Below are the code and all the weights of a small trained network. Each question names an input and a target symbol and asks about switching units off, where a switched-off unit gives its printed mean instead of its output.

import numpy as np


def w(rows, s, z=0):
    codes = np.array(rows[::2]) - 128.0
    scale = np.full(codes.shape[1], s)
    scale[-1] = z or s
    return codes * scale


def softmax(a):
    e = np.exp(a - a.max(-1, keepdims=True))
    return e / e.sum(-1, keepdims=True)


def log_softmax(a):
    a = a - a.max(-1, keepdims=True)
    return a - np.log(np.exp(a).sum(-1, keepdims=True))


def net(x, mask):
    ids = ['ΓΔΘΛΨΩβεζμπστ'.index(c) for c in x.split()]
    T = len(ids)
    res = E[ids] + P[:T]
    u = 0
    for l in range(3):
        r = res
        for j in range(2):
            rows = slice(4 * j, 4 * j + 4)
            q, k, v = (r @ M[l][rows].T for M in (Q, K, V))
            z = softmax(np.where(np.tri(T) > 0, q @ k.T / 4**0.5, -1e9)) @ v
            o = O[l][rows]
            res = res + np.where(mask[u + j], z, o[:, -1]) @ o[:, :-1]
        u += 2
    return log_softmax(res[-1] @ U[:, :-1].T + U[:, -1])


Q, K, V, O = {}, {}, {}, {}
E = w([
[130,207,109,154,111,174],'Γ',
[153,52,137,126,144,128],'Δ',
[84,134,139,177,145,83],'Θ',
[8,153,180,49,73,53],'Λ',
[128,100,153,30,135,138],'Ψ',
[156,149,144,98,164,100],'Ω',
[105,104,126,192,110,102],'β',
[70,153,76,155,99,136],'ε',
[63,121,119,176,81,102],'ζ',
[185,159,69,156,92,205],'μ',
[130,73,80,125,57,139],'π',
[112,172,75,135,183,154],'σ',
[84,155,179,131,103,146],'τ',
],0.017)
P = w([
[254,190,148,182,23,119],'0',
[94,86,89,86,131,48],'1',
[214,113,160,95,89,212],'2',
[101,36,63,100,226,64],'3',
[203,125,190,101,61,238],'4',
[58,13,54,99,248,10],'5',
[195,150,224,132,75,239],'6',
],0.0051)
Q[0] = w([
[205,80,132,138,98,199],'L0H1',
[90,90,116,132,89,162],'L0H1',
[133,150,177,125,139,196],'L0H1',
[92,2,59,131,134,81],'L0H1',
[168,54,202,144,85,150],'L0H2',
[87,163,123,171,130,100],'L0H2',
[102,115,204,116,119,189],'L0H2',
[104,73,93,97,164,100],'L0H2',
],0.0083)
K[0] = w([
[149,153,169,62,25,120],'L0H1',
[163,91,50,75,99,122],'L0H1',
[168,191,180,176,45,234],'L0H1',
[48,2,104,140,169,106],'L0H1',
[32,173,84,144,208,89],'L0H2',
[148,120,217,90,153,158],'L0H2',
[90,213,194,125,156,66],'L0H2',
[188,76,96,115,61,87],'L0H2',
],0.0062)
V[0] = w([
[155,195,232,178,171,74],'L0H1',
[154,167,129,89,211,29],'L0H1',
[112,162,162,21,25,204],'L0H1',
[121,101,140,209,159,221],'L0H1',
[1,109,45,224,84,119],'L0H2',
[164,66,110,80,68,254],'L0H2',
[147,22,200,137,104,60],'L0H2',
[140,226,113,95,44,198],'L0H2',
],0.0055)
O[0] = w([
[198,134,212,234,174,45,5],'L0H1',
[139,117,117,182,215,119,82],'L0H1',
[128,241,236,24,162,167,163],'L0H1',
[160,7,72,70,88,165,112],'L0H1',
[155,213,102,136,133,253,160],'L0H2',
[62,49,182,12,167,122,215],'L0H2',
[5,88,115,171,36,83,78],'L0H2',
[160,127,223,61,192,165,224],'L0H2',
],0.0048,0.0015)
Q[1] = w([
[161,166,166,254,111,188],'L1H1',
[164,126,88,132,201,142],'L1H1',
[192,87,153,103,134,142],'L1H1',
[146,66,138,177,205,94],'L1H1',
[129,106,108,136,59,165],'L1H2',
[177,105,221,163,27,150],'L1H2',
[128,112,147,63,108,189],'L1H2',
[95,154,105,134,63,136],'L1H2',
],0.009)
K[1] = w([
[61,200,67,175,84,99],'L1H1',
[239,114,213,111,98,93],'L1H1',
[39,6,248,82,167,65],'L1H1',
[195,22,110,192,138,176],'L1H1',
[122,31,112,77,21,43],'L1H2',
[239,162,254,204,64,37],'L1H2',
[196,152,99,197,63,149],'L1H2',
[145,66,91,77,91,176],'L1H2',
],0.0066)
V[1] = w([
[80,147,165,99,208,193],'L1H1',
[143,88,198,169,69,104],'L1H1',
[73,70,144,124,209,55],'L1H1',
[59,21,73,159,84,131],'L1H1',
[4,133,83,96,207,152],'L1H2',
[218,59,72,129,181,160],'L1H2',
[149,165,132,127,184,82],'L1H2',
[146,139,132,143,93,254],'L1H2',
],0.0078)
O[1] = w([
[160,81,144,96,45,128,215],'L1H1',
[49,182,154,147,168,243,68],'L1H1',
[133,62,149,52,173,160,62],'L1H1',
[255,123,101,121,175,225,10],'L1H1',
[105,67,14,99,31,124,248],'L1H2',
[193,220,142,92,157,85,176],'L1H2',
[45,157,73,123,190,79,97],'L1H2',
[137,149,205,158,36,73,229],'L1H2',
],0.0064,0.0015)
Q[2] = w([
[213,133,204,195,84,73],'L2H1',
[29,123,31,141,115,80],'L2H1',
[131,91,88,90,144,83],'L2H1',
[68,3,85,105,136,113],'L2H1',
[92,120,18,139,173,144],'L2H2',
[149,183,204,117,32,119],'L2H2',
[137,95,146,229,182,95],'L2H2',
[117,55,181,169,244,14],'L2H2',
],0.0064)
K[2] = w([
[163,175,167,185,90,117],'L2H1',
[124,114,56,78,81,164],'L2H1',
[122,104,124,95,142,104],'L2H1',
[118,5,92,103,136,124],'L2H1',
[121,124,88,98,166,154],'L2H2',
[141,166,149,157,132,100],'L2H2',
[111,107,142,84,111,154],'L2H2',
[97,94,136,52,147,165],'L2H2',
],0.011)
V[2] = w([
[48,170,118,220,102,199],'L2H1',
[10,67,160,65,130,82],'L2H1',
[198,17,87,42,88,190],'L2H1',
[194,143,128,129,112,3],'L2H1',
[92,129,195,120,34,197],'L2H2',
[108,148,213,174,194,194],'L2H2',
[50,89,107,100,133,141],'L2H2',
[109,128,230,85,128,215],'L2H2',
],0.0069)
O[2] = w([
[94,82,99,122,99,52,193],'L2H1',
[201,241,159,116,81,31,253],'L2H1',
[188,27,216,58,81,165,5],'L2H1',
[118,194,54,151,136,244,160],'L2H1',
[163,142,110,146,21,127,178],'L2H2',
[203,117,180,253,126,38,123],'L2H2',
[67,178,234,108,164,125,132],'L2H2',
[209,138,149,207,103,117,106],'L2H2',
],0.0059,0.0022)
U = w([
[152,170,99,175,89,121,138],'Γ',
[154,42,209,171,172,205,233],'Δ',
[71,55,133,219,151,98,171],'Θ',
[57,121,189,143,72,89,54],'Λ',
[238,199,202,52,129,113,3],'Ψ',
[205,170,166,128,226,70,211],'Ω',
[93,28,119,234,116,130,162],'β',
[58,79,84,161,24,151,16],'ε',
[58,43,123,216,61,127,90],'ζ',
[212,154,80,152,78,170,33],'μ',
[162,42,105,135,21,149,71],'π',
[41,159,108,105,140,254,197],'σ',
[108,128,199,201,90,117,224],'τ',
],0.0059,0.0031)

Each question gives the input, a string of symbols that net reads in full, and the target symbol t.
The units are the heads (4 rows each of Q, K, V and O). Each row of codes is followed by its name. A weight is (code - 128) times the scale printed after its matrix; where a second scale follows, it is the last column's (O and U).
mask holds one flag per head, layer by layer. A switched-off head (its flag False) gives its mean, the last column of its rows in O, instead of its output. The means were averaged over made-up inputs and are rounded, as every weight is.
A unit's drop is (log p(t) with every unit on - log p(t) with that unit switched off) / (log p(t) with every unit on - log p(t) with every unit switched off).
The circuit of an input: a set's keep is (log p(t) with only the set's units on - log p(t) with every unit switched off) / (log p(t) with every unit on - log p(t) with every unit switched off). Starting from all 6 units, units are removed one at a time, each time the one whose removal leaves the highest keep (on an exact tie, the one counted first), for as long as the keep stays at least 0.8.
circuit, biggest first: the units of the circuit, biggest drop first
most important unit: the unit with the biggest drop
heads that matter: for each layer, one digit per head in row order, 1 if its drop is at least 0.15 and else 0, layers parted by /
input π τ σ ε Δ, target π: heads that matter : 11 / 11 / 11
input σ ζ Λ, target σ: circuit, biggest first : (L2H2, L1H1)
input Ω τ π β Ψ, target Ω: most important unit : L1H2
input Δ Γ σ Δ Ψ, target Δ: circuit, biggest first : (L2H1, L1H1, L0H2)
input σ μ Δ σ Λ Δ σ, target σ: heads that matter : 10 / 11 / 11
input Δ σ Ψ, target Δ: circuit, biggest first : (L2H1, L1H1, L1H2, L0H2)
input σ τ μ, target σ: circuit, biggest first : (L2H1, L1H1, L2H2, L0H1)
input τ τ Ψ, target τ: heads that matter : 10 / 11 / 01
input σ Ψ σ Ψ, target Ψ: circuit, biggest first : (L2H1, L1H1)
input Ω Δ Δ, target Ω: circuit, biggest first : (L1H2, L0H1)
input Ω Ψ Ω, target Ω: circuit, biggest first : (L1H2, L0H1, L2H2)
input Ω π ζ Θ Ω Δ τ, target Ω: circuit, biggest first : (L1H2, L0H1, L1H1, L2H2)
input Γ π Ω σ τ ζ π, target Γ: heads that matter : 11 / 11 / 11
input σ Γ σ Λ Γ, target σ: circuit, biggest first : (L1H1, L2H1, L2H2, L0H2)
input β β Γ π β Δ, target Δ: circuit, biggest first : (L1H1, L2H1)
input σ Γ Λ σ σ σ ε, target σ: circuit, biggest first : (L2H2, L2H1, L1H1, L0H2)
input Δ σ Δ Θ σ σ ζ, target Δ: most important unit : L1H1
input σ σ τ, target σ: heads that matter : 01 / 10 / 11
input Δ π Ψ Δ Λ Ω σ, target Δ: heads that matter : 01 / 11 / 10
input Ω σ ε Θ ε Ψ, target Ψ: circuit, biggest first : (L2H1)
input σ π σ σ μ π ε, target σ: heads that matter : 01 / 11 / 11
input σ π Δ, target σ: heads that matter : 01 / 11 / 11
input σ σ Ω π Δ π Γ, target σ: heads that matter : 01 / 10 / 11
input Δ σ Δ, target Δ: heads that matter : 01 / 10 / 10
input Ψ π σ τ Δ, target Ψ: heads that matter : 11 / 10 / 10
input σ β Δ Ψ Ω σ π, target σ: heads that matter : 01 / 11 / 11
input π μ Δ, target π: most important unit : L0H1
